(in the rows, 128 means zero)
[112 103 170 106 112 148 126 110  95 180 123 137 118 137 132 141  92 109
 117 104 172 112 154 124 132 116 127 148 118 161 139 102  99  72 155 144
 111 118 138 147 121 110 109 110 103 125 166 108]	6
[106 126 148 167 122 168 156 120 110 156 113 120  81 110  99 111 140 137
 140 119 106 145 142  87 100 101 134 139 127 111 169 136  88 141 167 134
 147 108 141 105 162  94 165 150  80 114 165 119]	7
[117 129 140 111 135 170 116 126  76 186 151 145 119 164  81  84 166 100
 112 153 157 125 172 113 112 150 140 138 130 130 142  97 126 118 121 152
 130  88 163 147 107 111 150 137 124  92 151 164]	5
[128  98 128 153 127  89 143 135 113 149 114 116 100 117 109 139 125 140
 133 109 107 167 104 133 136 127 138 119 103  99  91 123 172 133 150 139
 108 126 109 137 117 110 148 149 101 118 132 135]	8
[130 143 129  80 129 143 129 108  84 165 123 128  94  97 123 122 154 129
 136 160 142 141  99 120 120 125 112 134 116 126 140 113 138 108 132 159
 100 115 109 160 108 156 156 102 144 144 123 136]	0
[144 119 142 127 121 119 159 127 122 178 109 110 101 154 136 157 128 136
 118 120 122 154  98 121 129 113 136 124 122 137 149 112 120 114 145 172
 103 118 102 154 104 150 140 121 109 145 128 154]	0
[108  95 118  97 113 159 110 132  80 126 126 146 113 181 133 151 128  81
 102  76 138 111 208  96 152 117 123 122 138 171  98 137 140 110 111 116
 133 109 162 125 145  86 117 115 136 134 173 111]	4
[101 106 122  50 109 210 104  94  56 137 117 132  71 171 121 123 183  88
 110 147 157 117 223  47 138 139 152 136 122 130 135 121 108  89 111 134
 146  94 142 146 180 158 120  60 114 127 199 185]	5
[135 121 108 125 112 122 142 119 160 151 143 115  80 142 105 158 167 138
 109 108 124 184  87  86 129 131 143 123 136 128  78 122 151 110 128 166
 110 104  88 156 124 154 159  97 110 153 137 191]	2
[124 115 127 109 141 115 123 133  74 194 114 119 117 154  73 145 153 100
 133 136 111 168 113 107 118 132 141 114 144 100 150 109 117 101 152 167
 169  98 108 145  92 120 158 120 157 135 130 176]	3
[147 130 138  72 148 140 123 112 119 174 143 136  96 131  85 144 187 112
 104 135 140 133 120 132 148 143 116 146 102 132 125 116 171  90 124 147
 109  93 123 166 135 150 153  92 126 112 128 196]	3
[110 142 107  76 141 164 115 119 110 149 142 142 108 115  75 114 174 102
 118 127 147 133 146 110 126 143  99 140 118 121 118 110 153  94 140 142
 119  93 131 142 132 135 149  93 141  97 135 177]	1
[127 130 117 100 130 127 120 124  91 159 135 129 105 119  98 119 174 119
 106 141 128 162 127 115 121 128 130 139 120 109 122 120 162 122 122 163
 119 101 136 129 120 140 163  93 138 110 148 182]	5
[139 120 123 151 117 109 141 138 136 162 134 118  96 153 105 157 157 148
 122 108 140 172 118 123 145 155 126 127 120 117  85 133 143 111 127 148
 121 108 109 139 111 125 131 139 101 128 133 195]	8
[120 123 127 114 137 132 129 123 115 156 147 153 134 122  73 118 168 113
 126 125 139 141 131 130 136 145 114 129 119 115 142 123 146  98 142 157
 136  80 145 160 132 125 147 113 149 119 145 147]	3
[147 131 134 136 115 112 150 120 134 164 115 109  83 151 114 174 167 139
 130 123 123 157  92 110 112 129 142 117 134 133 104 124 134 121 135 153
 128 125 129 153 115 135 151 122 129 137 102 160]	8
[147 147 126 116 114 135 135 107 130 162 116  96  27 126 134 161 180 135
 129 118 124 166  88  92 120 132 143 123 123 108 102 141 143 108 116 146
 119 123  75 153 122 140 165  81  99 114 107 182]	6
[157 129 115 107 114 117 135 115 109 144 138  99 100 143 131 139 149 121
 123 133 119 152 105 115 122 134 129 115 131 145 114 123 136 126 120 141
 104 123  89 150 120 168 143 101 122 163 122 167]	4
[112 121 141  96 118 175 120 128 123 186 136 115 135 176  98 173 140  88
 106  84 165 124 127 100 146 133 153 115 129 148 110 117 114  71 173 185
 127  91 103 166 134 110 140  64 136 126 108 147]	1
[120 128 115 115 126 147 122 119 121 161 140 135 116 132  76 107 177 106
 126 131 150 153 145 114 131 129 112 126 124 107 134 126 162  92 144 154
 128  93 152 153 113 124 146 106 151 116 143 156]	1
[118 108 124 123 124 130 123 121 107 175 162 119 127 162  49 104 169 106
 114 146 140 165 131 128 130 158 131 125 128  96 132 123 158 120 140 169
 122  93 144 160 107 128 158 143 157  94 137 144]	5
[162 112 126 134 117 103 147 128 148 169 141  95 119 140 109 150 139 144
 123 114 118 190  81 122 120 126 130 116 137 118 108 120 143  95 144 169
 110 113  87 154  99 163 148 111 121 156 120 186]	1
[142 129 126 135 107 104 143 124 113 144 113 120  81 132 105 133 139 133
 135 132 111 167 111 108 116 120 135 120 125 134 116 117 146 127 144 154
 115 118 134 133 115 141 148 134 120 122 128 142]	8
[140 183 126 101 131 142 149 119 162 111 174  99  89 152  46 164 178 105
 135 104 169 135  87 107 183 157 130 151 116 156  91  92 121 107 142 189
 107 122  66 156 170 140 134  87 134 133  88 190]	3
[119 172 116  90 148 126 147 115 122 117 145 132 132  40  90 135 160 170
 184 131 157 163  67 122 133 141 105 146  93 102 133 109  96 100 153 153
 147 130  79 113 143 199 141  78 129 168  91 185]	7
[136 155 133  65 126 150 135 123 101 141 159 129 119 120  97  98 157 110
 128 160 138 139 126 116 108 149 128 130 108 137 152 107 121 111 136 157
 106 100 112 139 147 165 151  78 140 107 111 157]	3
[113 126 147 112 113 159 122 127 115 128 114 156  90 127 127 145 122  96
 106  96 153 101 149 105 148 124 126 142 121 173 107 113 125  98 134 145
 111 112 130 135 138 107 121  98 128 103 150 109]	6
[138 153 117  92 135 128 126 166 114 184 148 160  80 113 101  93 179  92
 128 120 176 169 132 121 139 143 138 124 120 133 121  78 156 134 119 184
 152 125 152 116 113 130 151 107 128 114 133 193]	7
[124 147 129  77 113 170 159 111 150 131 151 145  87 100  80 107 163 100
 113 113 150 145 152 129 127 103  94 158 125 173 119 116 158 134 138 144
  96  96 169 133 165 116 150  96 120 119 154 139]	7
[141 124 132 104 115 123 146 142 125 123 134 124 117 173 117 181 125  94
 127  83 157 136 140 129 149 124 141 123 115 182  92 120 144 101 134 166
 100  98 133 128 135 133 113  87 128 132 120 143]	4
[110 163 119  95 133 161 133 130 128 147 165 146  93 120  66 111 187  98
 129 179 163 139 123  64 107 147 139 149 123 140 120  93 116 131 144 175
 129 118 135 145 117 151 155 103 165 115 102 149]	7
[134 146 130  99 116 123 128 137 127 151 136 139 121 189 120 150 131 106
 117  81 162 135 124 150 142 138 147 117 127 153 133 104 124  76 127 167
 118 104 128 146 102 134 106  78  96 133 116 169]	1
[152 131 127 127 112 115 150 113 153 175 127  96  73 148 124 153 150 136
 117 115 133 171  83 101 119 121 135 132 129 134 100 116 132 122 147 144
 103 127  81 159 115 147 152 108 107 148 125 178]	2
[121 150 141 114 109 131 137 134 153 142 115 137 122 184 128 174 128 118
 129  82 171 139 120 136 154 130 143 125 127 159 128 130 104  82 137 175
 133 111 130 114 134 135 114  84  86 129 124 144]	0
[119 137 123 109 126 141 123 115 124 124 148 140 122  87 103 105 160 113
 125 131 161 125 155 132 139 133 108 145 116 134 128 135 159 136 134 137
  97 104 143 135 142 131 130 122 155 112 131 120]	4
[152 127 126 137 119  93 149 150 132 147 142 109  95 130 107 156 134 124
 119 122 113 176  71 121 123 147 141 126 130 138 106 103 130 142 150 172
 101 144  75 147 101 162 131 126 141 128 101 184]	6
[132 139 134  89 134 145 122 109 122 197 146 131 100 127  58 127 184 114
 120 142 147 153 114 109 135 137 104 131 118 132 140 127 147  88 147 161
 131  78 132 161 119 131 168  97 148 113 120 186]	3
[136 105 116 142 123 113 140 131 131 177 131 100 113 158  97 159 164 119
 109 138 121 168 107 125 118 148 128 121 142 113 127 149 147 127 118 131
 133 113 123 145  95 129 143 132 128 134 154 183]	6
[140  97 120 137 113 106 112 119 128 156 127 116 100 134 114 130 152 133
 115 115 123 173 149 129 137 134 148 115 127 115 104 146 158 122 123 132
 130 107 140 145 113 141 139 156 125 128 148 154]	4
[163 150 152 157 133 130 133 117 207 176 146  87  80 184 107 173 161 144
 134 127 153 145  79  90 136 138 121 145 108 152  87 152 123  97 131 161
 124 108 115 132  96 145 172 101  92 128  86 178]	5
[130 123 121 111 129 143 115 147 119 149 129 152 111 157 114 145 140  97
 112  75 139 142 167 118 152 127 136 126 121 146  96  97 146  87 135 163
 127 103 127 131 103 121 126  99 119 126 148 180]	1
[121 129 114  82 133 154 101 127 105 184 158 120 115 135  75 144 183 118
 100 167 155 144 127 116 134 161 124 129 112 117 144 142 144  99 121 155
 110  90 131 154 110 158 153 105 151 119 141 204]	0
[147 149 128 147 114 122 145 118 136 154 136 102  78 114 110 126 174 135
 126 142 134 158 108  96 107 131 141 132 135 122 127 121 137 129 111 152
 119 115 127 151 103 134 163 122 137 125 133 148]	6
[131 121 104 118 111 125 126 148 119 124 130 120 129 158 145 182 101 105
 121  86 125 130 145 114 165 115 179  99 122 141  90 118 147 116 124 146
 139 130  99 120 140 121 115  99 133 125 128 153]	2
[116 131 143 103 114 152 128 127 127 144 132 138 105 149 116 157 127  93
 113  82 165 113 155 103 151 118 134 141 124 192  89 104 108 111 148 155
 113 115 119 131 139 102 118 110 136 129 120 132]	4
[123 153 117  84 118 148 119 124 123 143 135 121 110 192 121 161 123 121
 123 112 150 130 133  87 127 136 150 130 121 170  92 109 111  78 122 143
 118  97 105 141 122 140 123  85 109 117 113 164]	1
[123 137 152  95 130 183 126 120 117 184 137 153 100 159 101 160 162 121
 107  93 178 105 114 116 154 153 119 135 115 160 110 109 100  57 139 170
 125  93 113 165 126 132 131  84  98 132 102 192]	8
[144 120 129 110 119 133 134 135 154 136 151 132  92 172 102 194 129 101
 105  51 161 138 131 152 178 142 135 133 110 159  65 107 156  83 148 168
  99 119 118 150 132 135 117 106 111 120 129 165]	2
[146 137 124 122 118 103 129 137 122 143 124 105  73 166 118 177 158 123
 136 111 121 171 119 100 144 131 157 121 126 126  96  99 145 106 130 164
 128 121 101 134 118 147 136 104 133 134 122 195]	2
[125 137 112 112 119 133 109 117  98 137 165 121 123 150  92 112 178 119
 119 155 132 150 137 116 120 152 127 120 135 112 133 128 148 118 109 162
 123  97 151 152 113 146 156  99 166 128 139 153]	5
[110 140 120 107 115 128 127 120 115 139 142 128  89 115 105 123 181 122
 130 119 155 159 124 119 133 153 127 132 117 108 141 126 136 113 124 158
 121 111 132 150 129 138 135  92 143 128 141 154]	6
[160 134 142 130 120 149 136 138 137 165 130 132  85 171 114 168 187 116
  77 121 134 141 114 126 138 149 120 139 129 167 103 126 151  96  93 157
  97  92 118 145  99 141 146 103 133 117 148 197]	6
[132 125 139 110 121 139 114 136 124 164 126 141 112 173 117 152 127  96
 113  91 161 128 145 127 158 132 142 133 124 157  96 107 141  84 142 154
 120 110 120 143 115 112 112 107 105 117 132 159]	1
[132 130 138  95 122 114 124 137 123 137 100 139 104 144 140 168  85  97
 118 102 148 114 117 137 167 108 128 135 122 171 107  98 136 105 145 156
 100 133  91 136 121 126 104 101 117 122 123 134]	0
[116 139 128  80 131 159 112 111 104 163 147 137 114 105  84 114 172 123
 112 148 146 128 132 121 126 149 111 130 118 127 149 120 145 107 125 150
 103  92 135 152 122 150 165 109 136 113 136 153]	0
[114 134 128  87 135 150 114 114  77 161 152 138 117 125  93 110 168 116
 125 153 143 136 122 110 128 143 127 135 118 118 132 106 143 102 125 175
 120  93 127 155 114 145 155  91 149 123 123 162]	5
[137 144 111 140 105 101 130 124 138 116 120 129  85 116  93 135 172 125
 131 116 115 187  87  88 105 123 131 121 144 117  65 119 146 128 134 167
 133 118 104 127 127 136 177  93 168 113 124 141]	5
[114 159 144  43 150 124  72 118  81 151 118 140 113  37  10 122 224  85
 173 154 192 163 124 139 128 183 105 119  96  98  88 123 139  89 181 119
 180 108 154 123  92 135 178  63 208 118  73 184]	3
[151 111 158  78 125 131 126 133 129 176 131 143 104 183 113 190 133  97
  93  92 170 116 135 132 151 151 137 134 123 194 110 107 129  88 130 154
  99  85 123 167 131 136 107  88 113 128 139 182]	3
[100 135 139 119 122 174 141 139  93 138  93 164  67 193 169  65 112 104
 121 137 126  93 128  43 103  73 119 174 132 133 153 114  90 112 114 107
 126 130 103 125 188  65 122 111  76  90 150  98]	8
[140 115 126 127 125  93 136 118 134 180 120 117  94 151 106 147 158 129
 113 118 128 173 107 123 143 132 140 120 127 110 128 130 157 115 128 150
 128 106 105 152 113 129 144 116 103 129 147 174]	3
[116 114 155 153 131 143 123 127 138 138 121 145 127 206 111 158 109 109
 116  75 165  91 160 125 159 135 139 144 120 166 118 115 117 112 136 137
 112 104 137 133 125  99 108 133  98 106 154 105]	5
[128 113 124 138 111  99 161 119 137 137 112 107  78 109 102 169 133 142
 132  82 120 179 116 140 155 129 114 115 120 108 115 130 146 114 143 165
 116 119 114 123 129 130 142 143  99 124 150 148]	0
[134 129 109 137 111 111 145 127 156 125 122 137  84 148 118 158 151 122
 118  90 114 163 105 110 120 116 145 121 132 134 110 121 147 127 136 154
 114 119 119 132 126 148 143 108 125 132 141 147]	2
[129 125 132  93 136 116 117 141  92 180 114 122  72 150 122 137 154 110
 114 141 123 154 132  98 116 145 141 138 121 116 126  87 127  95 113 140
 128 106  90 138  97 142 136  95 106 104 141 228]	6
[135  91 163 110 119 136 119 144 104 212 105 143 111 171 117 166  96  85
 102  83 162 133 133 146 171 104 158 122 122 155 118 121 161  92 163 164
 124 100 126 150 112  91 124 106  95 110 140 125]	7
[142 127 126 129 115 106 142 127 121 146 126  88  96 132 114 166 126 133
 143 110 128 174 110  93 131 124 148 122 115 122  95 119 111 118 152 166
 130 125  84 120 112 148 147  91 119 143 119 182]	5
[109  96 138 109 141 188  91  96 106 204 171 116 204 151  63 141 121 131
 100 145 155 102 146 133 130 139 116 129 135 144 138 144 133  92 159 110
 145 117 189 158 139 130 157 185 181 103 139  92]	2
[112 150  95  71 135 118 103 115 127 170 144 120  95 134  87 106 193 121
 128 144 155 179 127 119 122 154 146 136 107  82 136 124 158 120 133 139
 139 133 136 139 114 166 141 115 128  99 113 190]	1
[ 88 153 141 114 133 149 136 112 110 148 147 138 125 105 107 120 160 130
 133 164 135 112 130 104  94 139 142 141 116 128 168 101  99 112 130 160
 132 109 158 143 117 129 145 120 156 101 105 118]	6
[139 153 135  98 117 135 106 110 110 126 145 102 110 117 106 135 129 146
 137 135 127 151  74 105 102 143 144 124 122 139  87 113  81  88 138 162
 135 119  99 135 132 176 172  84 137 141  96 152]	5
[112 134 131 120 135 148 141 111 107 112 121 119  97 129 103 145 155 131
 147 117 121 128 124 105 128 139 134 130 101 105 129 122 120  88 142 141
 138 112 133 158 146 146 143 103 131 105 112 124]	6
[118 109 154 125 126 145 114 126 113 168 118 152 123 181 121 149 115 110
 113  97 164 115 144 126 148 118 147 138 127 154 112 116 124  92 124 150
 126 102 131 131 116 100 118 116 105 112 148 135]	5
[145  89 152 136 117 201 120 138 126 174 179 112 173 252  98  75 128 102
  91 132 164 134 181 122 120 168 114 150 166 172 152 179 137 156 109 117
  89  80 175 124 130 124 144 171  74 128 195  95]	5
[124 114 119 153 119 150 136  88 149 153 143 109  99 142  82 135 169 137
 113 138 116 142 122  86 116 126 137 129 136 127 116 127 131 116 144 142
 128 105 156 181 120 141 168 153 136 152 155 123]	2
[110 149 125  76 117 151 128 115  99 161 164 128 124 116 105 106 166 110
 117 151 141 135 139 119  97 137 123 143 129 123 161 113 122 125 136 144
 102 119 124 138 123 125 138 102 153 121 120 148]	1
[155 114 128 124 105 102 133 139 105 169 136 103  82 139 124 135 149 132
 130 137 129 180 109 100 107 135 142 110 131 104 114 126 148 122 131 153
 107 126 103 146 108 141 148 107 129 131 120 172]	8
[139 153 132  72 129 162 120 145  94 149 159 127 104 123  89 123 140 101
 125 130 134 126 115 110 126 161 119 127 110 158 128  93 122  85 131 169
 105  74  97 153 124 157 155  72 147 102 102 188]	6
[125 135 147 100 114 155 120 136 128 169 127 139 106 192 118 162 135  93
  98 106 171 115 155 114 145 133 134 134 134 189 111 118 123 110 127 147
 110 115 147 133 114 101 126 114 111 116 137 138]	0
[123 121 137  89 126 168 134 101  86 185 155 132 103 131  86  94 171 130
 130 172 148 152 114  92  97 119 106 149 127 129 138 101 131  99 127 156
  93 108 123 169 107 140 159 124 155 150 135 147]	8
[148 110 118 146 127 139 157 114 110 166 107  94 118 165  94 161 173 145
 124 128 115 169 112 110 120 127 128 130 128  82 123 152 143  98 144 138
 136 102 114 158 134 155 155 125 119 129 143 167]	8
[135 141 127  90 116 143 165 107 107 142 157 117 101  71 105 106 144 114
 135 180 145 134 117 118  99 118 112 134 123 123 155 115 143 140 147 153
  85 112 126 171 118 146 145  91 155 138 112 113]	7
[113 123 116  93 129 119 120 111  88 171 155 144 122 148  89 106 171 111
 125 138 140 151 130 135 128 139 118 137 120  97 153 115 171 118 122 154
 108  97 124 157 112 130 142  98 133 114 148 161]	5
[113 117 145  89 140 153 117  94  81 157 124 112 141 131 105 156 156 156
 120 139 121 112 142 118 124 154 121 121 117 112 163 126 111  89 140 124
 125  98 142 184 123 167 149 127 149 127 111 129]	0
[107 140 121  79 126 149 122 104 130 175 140 138  87  86  73 111 200 124
 124 140 162 164 104  94 117 129 114 155 114 122 106 120 147 130 160 150
 116 125 131 153 144 139 163 104 148 126 117 171]	8
